Below is a small trained network, with its code and all its weights. Each question gives an input and a target symbol and asks what happens when units are switched off, that is, made to give their printed mean instead of their output.

import numpy as np


def w(rows, s, z=0):
    codes = np.array(rows[::2]) - 128.0
    scale = np.full(codes.shape[1], s)
    scale[-1] = z or s
    return codes * scale


def f(y):
    return np.maximum(y, 0)


def softmax(a):
    e = np.exp(a - a.max(-1, keepdims=True))
    return e / e.sum(-1, keepdims=True)


def log_softmax(a):
    a = a - a.max(-1, keepdims=True)
    return a - np.log(np.exp(a).sum(-1, keepdims=True))


def net(x, mask):
    ids = ['ΓΔΛαεηξστω'.index(c) for c in x.split()]
    T = len(ids)
    res = E[ids] + P[:T]
    q, k, v = (res @ M[0].T for M in (Q, K, V))
    z = softmax(np.where(np.tri(T) > 0, q @ k.T / 3**0.5, -1e9)) @ v
    res = res + np.where(mask[0], z, O[0][:, -1]) @ O[0][:, :-1]
    y = f(res @ A[0][:, :-1].T + A[0][:, -1])
    res = res + np.where(mask[1:13], y, B[0][:, -1]) @ B[0][:, :-1]
    return log_softmax(res[-1] @ U[:, :-1].T + U[:, -1])


Q, K, V, O, A, B = {}, {}, {}, {}, {}, {}
E = w([
[125,176,108,150,207,97],'Γ',
[93,181,112,95,144,136],'Δ',
[179,75,121,102,227,103],'Λ',
[109,4,119,118,125,48],'α',
[103,121,165,59,152,66],'ε',
[120,188,124,108,147,199],'η',
[133,71,99,26,115,168],'ξ',
[118,170,132,156,170,140],'σ',
[151,208,144,125,206,174],'τ',
[97,58,73,137,135,188],'ω',
],0.024)
P = w([
[208,245,119,128,89,82],'0',
[175,219,130,125,117,94],'1',
[134,197,135,113,152,102],'2',
[117,169,144,106,157,114],'3',
[87,152,139,94,173,102],'4',
[78,114,146,93,169,135],'5',
[47,104,141,77,180,121],'6',
[26,75,150,80,183,140],'7',
[18,56,164,95,206,121],'8',
[2,30,154,74,180,144],'9',
],0.0097)
Q[0] = w([
[51,155,96,91,255,157],'head 0',
[85,178,77,74,215,162],'head 0',
[107,102,106,150,124,147],'head 0',
],0.019)
K[0] = w([
[106,42,131,129,123,85],'head 0',
[84,1,138,93,138,94],'head 0',
[124,128,110,150,111,116],'head 0',
],0.018)
V[0] = w([
[239,104,106,254,236,166],'head 0',
[222,93,186,14,150,100],'head 0',
[153,39,39,80,118,165],'head 0',
],0.0075)
O[0] = w([
[93,64,64,147,224,180,120],'head 0',
[167,50,180,2,135,85,155],'head 0',
[167,220,24,81,152,80,254],'head 0',
],0.011,0.0082)
A[0] = w([
[124,110,126,81,165,151,91],'neuron 0',
[133,174,134,62,106,153,154],'neuron 1',
[67,127,97,92,76,136,83],'neuron 2',
[50,155,138,222,5,182,40],'neuron 3',
[127,99,193,110,72,160,237],'neuron 4',
[203,121,106,115,135,167,114],'neuron 5',
[146,161,161,120,114,185,114],'neuron 6',
[121,59,98,143,104,127,75],'neuron 7',
[121,127,193,196,167,160,58],'neuron 8',
[136,194,106,80,185,145,5],'neuron 9',
[166,148,120,109,160,112,2],'neuron 10',
[143,128,150,140,108,218,21],'neuron 11',
],0.013,0.0039)
B[0] = w([
[117,129,163,163,117,123,177],'neuron 0',
[138,81,98,173,149,70,197],'neuron 1',
[144,170,161,164,133,153,154],'neuron 2',
[56,27,151,174,36,122,134],'neuron 3',
[94,162,81,126,178,138,154],'neuron 4',
[99,148,115,140,116,124,160],'neuron 5',
[116,169,167,100,136,57,145],'neuron 6',
[135,207,112,102,99,130,141],'neuron 7',
[215,152,137,144,102,157,143],'neuron 8',
[123,110,115,127,97,177,251],'neuron 9',
[111,95,114,129,94,147,172],'neuron 10',
[82,151,123,2,85,170,134],'neuron 11',
],0.012,0.023)
U = w([
[58,169,38,162,158,122,161],'Γ',
[21,148,124,14,55,133,1],'Δ',
[181,171,157,66,136,136,141],'Λ',
[215,115,81,88,53,67,122],'α',
[110,113,118,123,147,106,33],'ε',
[54,11,126,101,196,155,88],'η',
[189,104,145,253,209,79,138],'ξ',
[44,104,138,233,120,62,72],'σ',
[127,81,158,192,96,120,170],'τ',
[98,148,148,133,226,46,211],'ω',
],0.0049,0.0053)

Each question gives the input, a string of symbols that net reads in full, and the target symbol t.
The units are the heads (3 rows each of Q, K, V and O) and the neurons (one row each of A and B). Each row of codes is followed by its name. A weight is (code - 128) times the scale printed after its matrix; where a second scale follows, it is the last column's (O, A, B and U).
mask holds one flag per unit, heads first, then neurons. A switched-off unit (its flag False) gives its mean, the last column of its rows in O or B, instead of its output. The means were averaged over made-up inputs and are rounded, as every weight is.
A unit's drop is (log p(t) with every unit on - log p(t) with that unit switched off) / (log p(t) with every unit on - log p(t) with every unit switched off).
The circuit of an input: a set's keep is (log p(t) with only the set's units on - log p(t) with every unit switched off) / (log p(t) with every unit on - log p(t) with every unit switched off). Starting from the 12 units with the biggest drops (on a tie, the unit counted first), units are removed one at a time, each time the one whose removal leaves the highest keep (on an exact tie, the one counted first), for as long as the keep stays at least 0.8.
units of the circuit, in order: the units of the circuit, biggest drop first
top k neurons: the k neurons with the biggest drops, biggest first
drop of u: that unit's drop, to one decimal
input τ τ ω ω ω ε σ Γ η Δ, target ω: top 2 neurons	(neuron 9; neuron 4)
input σ η η, target Δ: units of the circuit, in order	(neuron 11; head 0)
input ε ε τ σ, target ω: units of the circuit, in order	(head 0; neuron 4; neuron 9; neuron 6)
input ε α α, target ω: units of the circuit, in order	(neuron 4; neuron 9; head 0)
input ξ τ Λ Γ τ Δ, target η: units of the circuit, in order	(head 0)
input σ τ η σ, target τ: units of the circuit, in order	(head 0; neuron 3; neuron 8)
input Δ τ τ, target Λ: units of the circuit, in order	(head 0; neuron 8; neuron 11)
input ω ω τ η τ ξ ε η, target ω: top 2 neurons	(neuron 4; neuron 1)
input η η ξ Δ, target α: units of the circuit, in order	(head 0; neuron 1)
input τ τ τ, target Λ: drop of neuron 11	0.7
input σ τ τ ω η τ Λ ω η ω, target Γ: drop of head 0	0.8
input ω ω η ω η ξ Γ Γ, target α: drop of head 0	0.9
input ε ω ω η ω ε σ, target ω: drop of neuron 0	0.0
